Below are the code and all the weights of a small trained network. Each question names an input and a class and asks about switching units off, where a switched-off unit gives its printed mean instead of its output.

import numpy as np


def w(rows, s, z=0):
    codes = np.array(rows[::2]) - 128.0
    scale = np.full(codes.shape[1], s)
    scale[-1] = z or s
    return codes * scale


def norm(h):
    return h / np.sqrt((h * h).mean(-1, keepdims=True) + 1e-5)


def f(y):
    return y / 2 * (1 + np.tanh(0.7978845608 * (y + 0.044715 * y**3)))


def log_softmax(a):
    a = a - a.max(-1, keepdims=True)
    return a - np.log(np.exp(a).sum(-1, keepdims=True))


def net(x, mask):
    res = np.array(x, float).reshape(1, 4) / 4 @ E
    u = 0
    for l in range(4):
        y = f(norm(res) @ A[l][:, :-1].T + A[l][:, -1])
        res = res + np.where(mask[u : u + 6], y, B[l][:, -1]) @ B[l][:, :-1]
        u += 6
    return log_softmax(norm(res)[-1] @ U[:, :-1].T + U[:, -1])


A, B = {}, {}
E = w([
[224,156,160,190],'x0',
[16,150,86,161],'x1',
[99,177,190,99],'x2',
[128,162,2,153],'x3',
],0.0057)
A[0] = w([
[141,82,104,198,194],'L0N1',
[131,175,145,238,177],'L0N2',
[102,162,70,141,13],'L0N3',
[54,201,109,131,2],'L0N4',
[4,129,170,185,200],'L0N5',
[87,96,70,155,56],'L0N6',
],0.012,0.0018)
B[0] = w([
[143,192,107,124,170],'L0N1',
[198,220,40,128,192],'L0N2',
[164,104,146,78,173],'L0N3',
[101,99,241,2,200],'L0N4',
[180,243,158,139,253],'L0N5',
[116,95,57,54,180],'L0N6',
],0.0092,0.0062)
A[1] = w([
[83,82,54,52,50],'L1N1',
[2,137,152,55,79],'L1N2',
[64,231,158,184,95],'L1N3',
[65,97,62,174,96],'L1N4',
[62,45,146,129,104],'L1N5',
[168,106,93,145,250],'L1N6',
],0.0092,0.002)
B[1] = w([
[117,153,60,80,204],'L1N1',
[91,105,208,186,255],'L1N2',
[244,196,142,115,198],'L1N3',
[133,117,106,70,109],'L1N4',
[100,183,113,95,136],'L1N5',
[94,156,134,149,183],'L1N6',
],0.011,0.0035)
A[2] = w([
[106,129,120,167,78],'L2N1',
[175,125,49,130,255],'L2N2',
[66,144,169,162,129],'L2N3',
[145,63,61,186,140],'L2N4',
[82,90,95,140,116],'L2N5',
[131,135,252,140,224],'L2N6',
],0.013,0.003)
B[2] = w([
[169,106,41,128,115],'L2N1',
[95,141,191,131,186],'L2N2',
[155,59,192,119,142],'L2N3',
[51,106,139,54,134],'L2N4',
[254,218,87,150,126],'L2N5',
[87,114,168,93,254],'L2N6',
],0.0072,0.0099)
A[3] = w([
[133,112,246,140,65],'L3N1',
[159,136,96,114,91],'L3N2',
[150,126,94,149,112],'L3N3',
[200,159,99,194,54],'L3N4',
[124,203,127,126,194],'L3N5',
[120,108,187,122,254],'L3N6',
],0.014,0.0043)
B[3] = w([
[77,124,151,108,255],'L3N1',
[161,122,209,152,131],'L3N2',
[52,134,124,80,123],'L3N3',
[146,16,143,208,167],'L3N4',
[82,68,145,169,225],'L3N5',
[13,1,120,123,240],'L3N6',
],0.0091,0.0087)
U = w([
[160,224,137,149,111],'0',
[98,120,26,57,147],'1',
[181,137,116,93,45],'2',
[42,38,202,120,179],'3',
[215,49,95,101,1],'4',
[170,77,92,254,156],'5',
[156,116,175,169,95],'6',
],0.018,0.013)

Each question gives the input, the list of numbers given to net, and the class t.
The units are the neurons (one row each of A and B). Each row of codes is followed by its name. A weight is (code - 128) times the scale printed after its matrix; where a second scale follows, it is the last column's (A, B and U).
mask holds one flag per neuron, layer by layer. A switched-off neuron (its flag False) gives its mean, the last column of its row in B, instead of its output. The means were averaged over made-up inputs and are rounded, as every weight is.
A unit's drop is (log p(t) with every unit on - log p(t) with that unit switched off) / (log p(t) with every unit on - log p(t) with every unit switched off).
The circuit of an input: a set's keep is (log p(t) with only the set's units on - log p(t) with every unit switched off) / (log p(t) with every unit on - log p(t) with every unit switched off). Starting from the 12 units with the biggest drops (on a tie, the unit counted first), units are removed one at a time, each time the one whose removal leaves the highest keep (on an exact tie, the one counted first), for as long as the keep stays at least 0.8.
units of the circuit, in order: the units of the circuit, biggest drop first
most important unit: the unit with the biggest drop
top k neurons: the k neurons with the biggest drops, biggest first
k most important neurons of layer l: the k neurons of layer l with the biggest drops, biggest first
drop of u: that unit's drop, to one decimal
input [3,8,3,-4], class 0: units of the circuit, in order => (L0N5)
input [3,3,8,-4], class 0: units of the circuit, in order => (L1N3, L0N5)
input [-1,4,-1,-6], class 6: top 3 neurons => (L0N5, L1N3, L0N4)
input [4,-8,1,5], class 5: units of the circuit, in order => (L0N4, L2N6)
input [7,6,7,-7], class 0: top 2 neurons => (L1N3, L0N2)
input [-3,2,-1,3], class 1: 2 most important neurons of layer 2 => (L2N2, L2N6)
input [4,8,1,5], class 0: top 2 neurons => (L0N2, L3N6)
input [5,2,-4,8], class 1: 3 most important neurons of layer 0 => (L0N5, L0N6, L0N3)
input [0,8,-4,3], class 1: top 2 neurons => (L0N6, L3N6)
input [5,-1,4,-2], class 5: top 2 neurons => (L0N4, L0N2)
input [1,3,-1,-4], class 6: 2 most important neurons of layer 3 => (L3N4, L3N5)
input [6,5,-4,8], class 1: 2 most important neurons of layer 0 => (L0N5, L0N6)
input [4,6,-1,1], class 0: drop of L3N1 => 0.0
input [6,5,-1,-3], class 5: most important unit => L3N4
input [5,8,6,6], class 0: drop of L0N2 => 1.2
input [5,6,-2,8], class 1: top 2 neurons => (L0N6, L0N5)
input [6,-5,-5,3], class 5: drop of L2N6 => 0.1
